Below is a small trained network, with its code and all its weights. Each question gives an input and a class and asks what happens when units are switched off, that is, made to give their printed mean instead of their output.

import numpy as np


def w(rows, s, z=0):
    codes = np.array(rows[::2]) - 128.0
    scale = np.full(codes.shape[1], s)
    scale[-1] = z or s
    return codes * scale


def norm(h):
    return h / np.sqrt((h * h).mean(-1, keepdims=True) + 1e-5)


def f(y):
    return np.maximum(y, 0)


def log_softmax(a):
    a = a - a.max(-1, keepdims=True)
    return a - np.log(np.exp(a).sum(-1, keepdims=True))


def net(x, mask):
    res = np.array(x, float).reshape(1, 5) / 4 @ E
    u = 0
    for l in range(3):
        y = f(norm(res) @ A[l][:, :-1].T + A[l][:, -1])
        res = res + np.where(mask[u : u + 7], y, B[l][:, -1]) @ B[l][:, :-1]
        u += 7
    return log_softmax(norm(res)[-1] @ U[:, :-1].T + U[:, -1])


A, B = {}, {}
E = w([
[161,119,51,41,186],'x0',
[73,169,26,197,147],'x1',
[138,123,155,153,210],'x2',
[133,127,129,130,128],'x3',
[193,6,104,129,100],'x4',
],0.014)
A[0] = w([
[136,94,43,75,161,34],'0.n0',
[162,85,144,216,250,53],'0.n1',
[109,125,33,213,132,2],'0.n2',
[115,89,148,240,73,24],'0.n3',
[157,29,81,173,111,29],'0.n4',
[145,148,63,121,29,45],'0.n5',
[130,129,85,104,21,66],'0.n6',
],0.025,0.007)
B[0] = w([
[149,126,171,250,195,231],'0.n0',
[2,70,91,94,105,253],'0.n1',
[176,132,211,64,102,234],'0.n2',
[142,137,174,238,178,231],'0.n3',
[148,211,111,80,86,250],'0.n4',
[46,89,85,114,124,206],'0.n5',
[54,73,104,98,134,212],'0.n6',
],0.036,0.011)
A[1] = w([
[81,160,114,146,108,163],'1.n0',
[136,133,124,179,117,65],'1.n1',
[154,128,101,114,206,61],'1.n2',
[209,59,191,92,113,1],'1.n3',
[107,252,96,116,138,139],'1.n4',
[165,67,200,81,104,255],'1.n5',
[180,75,129,84,109,66],'1.n6',
],0.03,0.0023)
B[1] = w([
[145,192,102,50,175,252],'1.n0',
[147,129,129,153,210,174],'1.n1',
[102,179,237,212,143,159],'1.n2',
[199,4,116,75,167,189],'1.n3',
[170,177,60,96,113,213],'1.n4',
[200,62,191,91,162,231],'1.n5',
[175,138,235,139,147,147],'1.n6',
],0.024,0.011)
A[2] = w([
[134,190,165,219,136,159],'2.n0',
[197,192,79,115,68,11],'2.n1',
[149,108,109,155,51,61],'2.n2',
[163,251,107,98,123,46],'2.n3',
[186,183,101,149,93,15],'2.n4',
[160,187,97,107,112,118],'2.n5',
[190,156,61,126,137,2],'2.n6',
],0.022,0.0023)
B[2] = w([
[239,100,33,218,244,255],'2.n0',
[177,110,10,30,204,187],'2.n1',
[147,97,121,201,133,128],'2.n2',
[227,155,148,54,63,249],'2.n3',
[28,174,84,62,172,168],'2.n4',
[199,158,135,79,171,193],'2.n5',
[132,147,2,155,116,173],'2.n6',
],0.017,0.0081)
U = w([
[128,157,150,219,170,139],'0',
[34,106,123,93,139,103],'1',
[175,93,195,103,128,110],'2',
[170,189,96,101,123,138],'3',
[125,118,120,126,148,255],'4',
[125,111,112,137,96,85],'5',
[144,122,103,189,6,41],'6',
],0.02,0.011)

Each question gives the input, the list of numbers given to net, and the class t.
The units are the neurons (one row each of A and B). Each row of codes is followed by its name. A weight is (code - 128) times the scale printed after its matrix; where a second scale follows, it is the last column's (A, B and U).
mask holds one flag per neuron, layer by layer. A switched-off neuron (its flag False) gives its mean, the last column of its row in B, instead of its output. The means were averaged over made-up inputs and are rounded, as every weight is.
A unit's drop is (log p(t) with every unit on - log p(t) with that unit switched off) / (log p(t) with every unit on - log p(t) with every unit switched off).
The circuit of an input: a set's keep is (log p(t) with only the set's units on - log p(t) with every unit switched off) / (log p(t) with every unit on - log p(t) with every unit switched off). Starting from the 12 units with the biggest drops (on a tie, the unit counted first), units are removed one at a time, each time the one whose removal leaves the highest keep (on an exact tie, the one counted first), for as long as the keep stays at least 0.8.
units of the circuit, in order: the units of the circuit, biggest drop first
most important unit: the unit with the biggest drop
k most important neurons: the k neurons with the biggest drops, biggest first
top k neurons in layer l: the k neurons of layer l with the biggest drops, biggest first
input [4,0,-1,-8,8], class 3: most important unit : 0.n4
input [2,5,1,-7,7], class 3: 2 most important neurons : [0.n4, 1.n4]
input [6,-5,3,-6,6], class 0: 2 most important neurons : [0.n0, 0.n2]
input [1,5,-7,-3,-5], class 1: 2 most important neurons : [0.n5, 0.n4]
input [-5,6,4,5,-5], class 2: 4 most important neurons : [0.n2, 0.n0, 0.n4, 1.n5]
input [-7,6,7,-7,7], class 0: top 2 neurons in layer 0 : [0.n3, 0.n6]
input [-8,-8,-3,6,0], class 0: 2 most important neurons : [0.n3, 0.n2]
input [2,0,-8,8,5], class 1: 2 most important neurons : [0.n6, 0.n5]
input [7,2,3,3,-6], class 0: top 2 neurons in layer 0 : [0.n4, 0.n0]
input [-5,-3,6,-6,1], class 1: 2 most important neurons : [0.n1, 0.n0]
input [2,0,2,-3,-8], class 3: 2 most important neurons : [0.n0, 0.n2]
input [-5,7,-4,-1,0], class 2: 3 most important neurons : [0.n2, 0.n0, 0.n1]
input [5,-4,0,-2,7], class 3: top 2 neurons in layer 0 : [0.n4, 0.n2]
input [-5,4,-7,1,6], class 1: units of the circuit, in order : [0.n5]
input [-3,8,1,-3,-6], class 2: 2 most important neurons : [0.n2, 0.n4]
input [-6,6,6,1,-8], class 3: 3 most important neurons : [0.n0, 0.n6, 0.n5]
input [7,-4,-8,1,-8], class 1: 2 most important neurons : [0.n4, 0.n6]
input [-1,8,-7,-3,4], class 2: top 2 neurons in layer 0 : [0.n2, 0.n1]
input [-3,-7,8,6,-5], class 1: top 3 neurons in layer 0 : [0.n4, 0.n2, 0.n1]
input [-5,-1,-3,-1,-4], class 0: units of the circuit, in order : [0.n3]
input [-6,7,-2,-4,7], class 2: top 2 neurons in layer 0 : [0.n2, 0.n0]
input [-3,6,8,-3,-4], class 1: top 2 neurons in layer 0 : [0.n1, 0.n4]
input [4,-4,-7,5,6], class 1: top 3 neurons in layer 0 : [0.n6, 0.n5, 0.n2]
input [3,-5,-5,-5,2], class 1: top 2 neurons in layer 0 : [0.n2, 0.n3]
